Small tables with named rows and columns. After each table, cells are looked up by row and column.

Kud
         Tizu  Visopo
Lam       0.9    -0.2
Pel      -0.6     0.1
Zibeza    0.1     0.0
Borep    -0.1     0.0
Rif      -0.4     0.1
Besogut  -0.3     0.2
Fuvinu    0.1    -0.2
Livarel  -0.3     0.1
Neri      0.2    -0.1
Gep      -0.3     0.0
Dalad     0.2    -0.1

What is the Visopo of Fuvinu in Kud?
-0.2
What is the Tizu of Besogut in Kud?
-0.3
What is the Tizu of Zibeza in Kud?
0.1
What is the Tizu of Lam in Kud?
0.9
What is the Tizu of Dalad in Kud?
0.2
What is the Tizu of Rif in Kud?
-0.4
What is the Tizu of Gep in Kud?
-0.3
What is the Tizu of Borep in Kud?
-0.1
What is the Tizu of Fuvinu in Kud?
0.1

Table Levisal
	Bep	Vutafe
Pekibe	3.478	5.164
Gorosuf	4.777	4.410
Zuf	3.484	4.249
Kepur	1.621	5.677
Lok	2.108	6.059
Befiv	4.826	3.726
Ges	5.251	2.108
Mekivut	0.961	7.832

Lok, Vutafe: 6.059
Zuf, Vutafe: 4.249
Kepur, Bep: 1.621
Befiv, Bep: 4.826
Kepur, Vutafe: 5.677
Pekibe, Bep: 3.478
Zuf, Bep: 3.484
Gorosuf, Vutafe: 4.410
Lok, Bep: 2.108
Ges, Vutafe: 2.108
Mekivut, Vutafe: 7.832
Which row has the largest Bep? Ges

Lopab =
columns: Sot, Rik, Renaser
Vez: [0.376, 0.647, 0.667]
Rer: [0.307, 0.480, 0.766]
Rorilis: [0.318, 0.558, 0.637]
Mimolom: [0.270, 0.587, 0.893]
Dukatuf: [0.113, 0.621, 0.828]
Budupi: [0.262, 0.590, 0.804]
Fefumak: [0.332, 0.468, 0.479]
Rav: [0.291, 0.580, 0.806]
Kodumo: [0.561, 0.435, 0.443]
Zopudod: [0.270, 0.590, 0.814]

Sot of Kodumo: 0.561
Sot of Dukatuf: 0.113
Renaser of Kodumo: 0.443
Rik of Fefumak: 0.468
Renaser of Fefumak: 0.479
Renaser of Dukatuf: 0.828
Rik of Rer: 0.480
Rik of Vez: 0.647
Sot of Rav: 0.291
Rik of Rorilis: 0.558
Renaser of Zopudod: 0.814
Sot of Budupi: 0.262
Which row has the largest Renaser? Mimolom

Sodapu
           Peg    Zav    Vib  Subup  Bibodeg    Vop  Fikopa    Fot   Mabu    Fof
Vabuko   45.11  33.37  24.29  28.75    44.57  39.20   49.79  53.71  37.65  81.59
Sugi     42.44   7.14  70.51  51.86    23.97  33.73   72.45  70.40  55.48  48.67
Sozor    57.51  37.15  40.77  20.95    52.52  39.64   70.28  74.13  28.18  44.62
Voleke   41.65  22.97  50.18  47.57    34.78  44.73   50.27  40.16  70.52  67.32
Zim      43.18  19.98  60.23  50.93    30.30  43.04   55.77  44.07  71.77  60.33
Bemazin  55.12  38.42  28.45  22.83    47.29  35.67   61.91  65.72  26.21  67.52
Gil      40.11  26.04  40.31  43.54    38.44  44.98   46.25  39.67  65.37  74.17
Viba     57.42  39.17  34.42  20.88    49.12  36.77   67.04  70.53  25.74  56.37
Pesa     50.68  36.28  24.72  25.59    45.64  36.75   56.00  60.06  30.32  76.44
Nivi     44.24  16.49  67.73  52.73    26.42  40.23   62.01  50.76  69.08  54.96
Bomu     40.99  31.10  26.76  33.54    42.99  42.07   45.66  47.83  47.40  82.30
Deneve   54.85  32.92  47.18  22.91    55.83  44.39   71.73  76.69  32.14  34.02
Saf      43.91  11.97  71.31  52.93    24.09  36.67   68.13  59.98  62.84  51.48
Gato     39.49  28.92  31.89  39.15    41.08  43.89   44.85  42.60  57.28  79.38

Bemazin, Zav -> 38.42
Bemazin, Peg -> 55.12
Pesa, Fikopa -> 56.00
Deneve, Vop -> 44.39
Nivi, Vop -> 40.23
Sugi, Fof -> 48.67
Vabuko, Peg -> 45.11
Deneve, Fof -> 34.02
Sugi, Mabu -> 55.48
Bomu, Bibodeg -> 42.99
Bemazin, Subup -> 22.83
Which row has the largest Subup? Saf

Sog:
fields: Napaso, Des, Goredon, Mekazef, Gufozot, Mik, Ved, Tum
Kib: [124, 62, 65, 120, 89, 28, 55, 82]
Mize: [69, 96, 106, 64, 86, 53, 98, 61]
Rinu: [27, 83, 117, 80, 107, 106, 21, 112]
Mubu: [46, 52, 83, 80, 71, 107, 111, 64]
Zik: [33, 160, 192, 165, 83, 27, 110, 54]
Dib: [125, 48, 63, 101, 169, 107, 24, 53]
Potut: [43, 64, 100, 76, 91, 42, 57, 76]
Levo: [24, 103, 119, 79, 100, 104, 25, 125]
Nat: [109, 69, 87, 50, 68, 32, 59, 93]

Goredon of Kib = 65
Mekazef of Rinu = 80
Napaso of Mize = 69
Gufozot of Dib = 169
Mekazef of Nat = 50
Goredon of Nat = 87
Napaso of Dib = 125
Ved of Mize = 98
Mik of Rinu = 106
Ved of Mubu = 111
Tum of Nat = 93
Mik of Zik = 27
Ved of Levo = 25
Goredon of Mubu = 83
Goredon of Potut = 100
Mik of Kib = 28
Mik of Mize = 53
Mekazef of Potut = 76
Ved of Nat = 59
Row with the largest Ved: Mubu

Kufi:
	Zaz	Novati	Nakat	Menog	Gunatom	Moni	Letos	Dimapid	Lun
Besol	-42	12	1	-14	-33	-3	-41	-45	32
Mev	-12	-66	-35	-40	2	-37	8	-12	41
Pafi	-27	76	25	-14	-30	23	-65	-57	20

What is the Dimapid of Mev in Kufi?
-12
What is the Moni of Besol in Kufi?
-3
What is the Menog of Pafi in Kufi?
-14
What is the Moni of Mev in Kufi?
-37
What is the Letos of Pafi in Kufi?
-65
What is the Lun of Besol in Kufi?
32
What is the Zaz of Besol in Kufi?
-42
What is the Menog of Besol in Kufi?
-14
What is the Letos of Besol in Kufi?
-41
What is the Moni of Pafi in Kufi?
23
What is the Nakat of Mev in Kufi?
-35
What is the Nakat of Besol in Kufi?
1
What is the Letos of Mev in Kufi?
8
What is the Gunatom of Besol in Kufi?
-33
What is the Gunatom of Mev in Kufi?
2

Table Dimo
         Voz  Fub  Nifebo
Fafarap   -6   10       6
Mava      -2   23      13
Nimiz     56   24     -61
Sul       61   47     -46
Kol       38   -1     -61
Bofonov   33   69      10
Sot       52   65     -18
Pum       -3  -15     -21
Duko       6  -25     -42
Kotom     10   46      18

Nifebo of Kotom: 18
Voz of Nimiz: 56
Fub of Mava: 23
Fub of Kol: -1
Nifebo of Mava: 13
Nifebo of Sul: -46
Nifebo of Pum: -21
Voz of Kol: 38
Nifebo of Kol: -61
Fub of Duko: -25
Voz of Mava: -2

Dupo:
,Ror,Kor
Tok,6.0,6.0
Nam,22.7,52.3
Bosu,38.6,67.5
Surum,8.2,99.5
Buvinov,37.5,20.8
Rereli,7.1,52.7

Rereli, Kor: 52.7
Surum, Kor: 99.5
Bosu, Kor: 67.5
Buvinov, Ror: 37.5
Buvinov, Kor: 20.8
Surum, Ror: 8.2
Nam, Kor: 52.3
Tok, Ror: 6.0
Bosu, Ror: 38.6
Rereli, Ror: 7.1
Tok, Kor: 6.0
Nam, Ror: 22.7

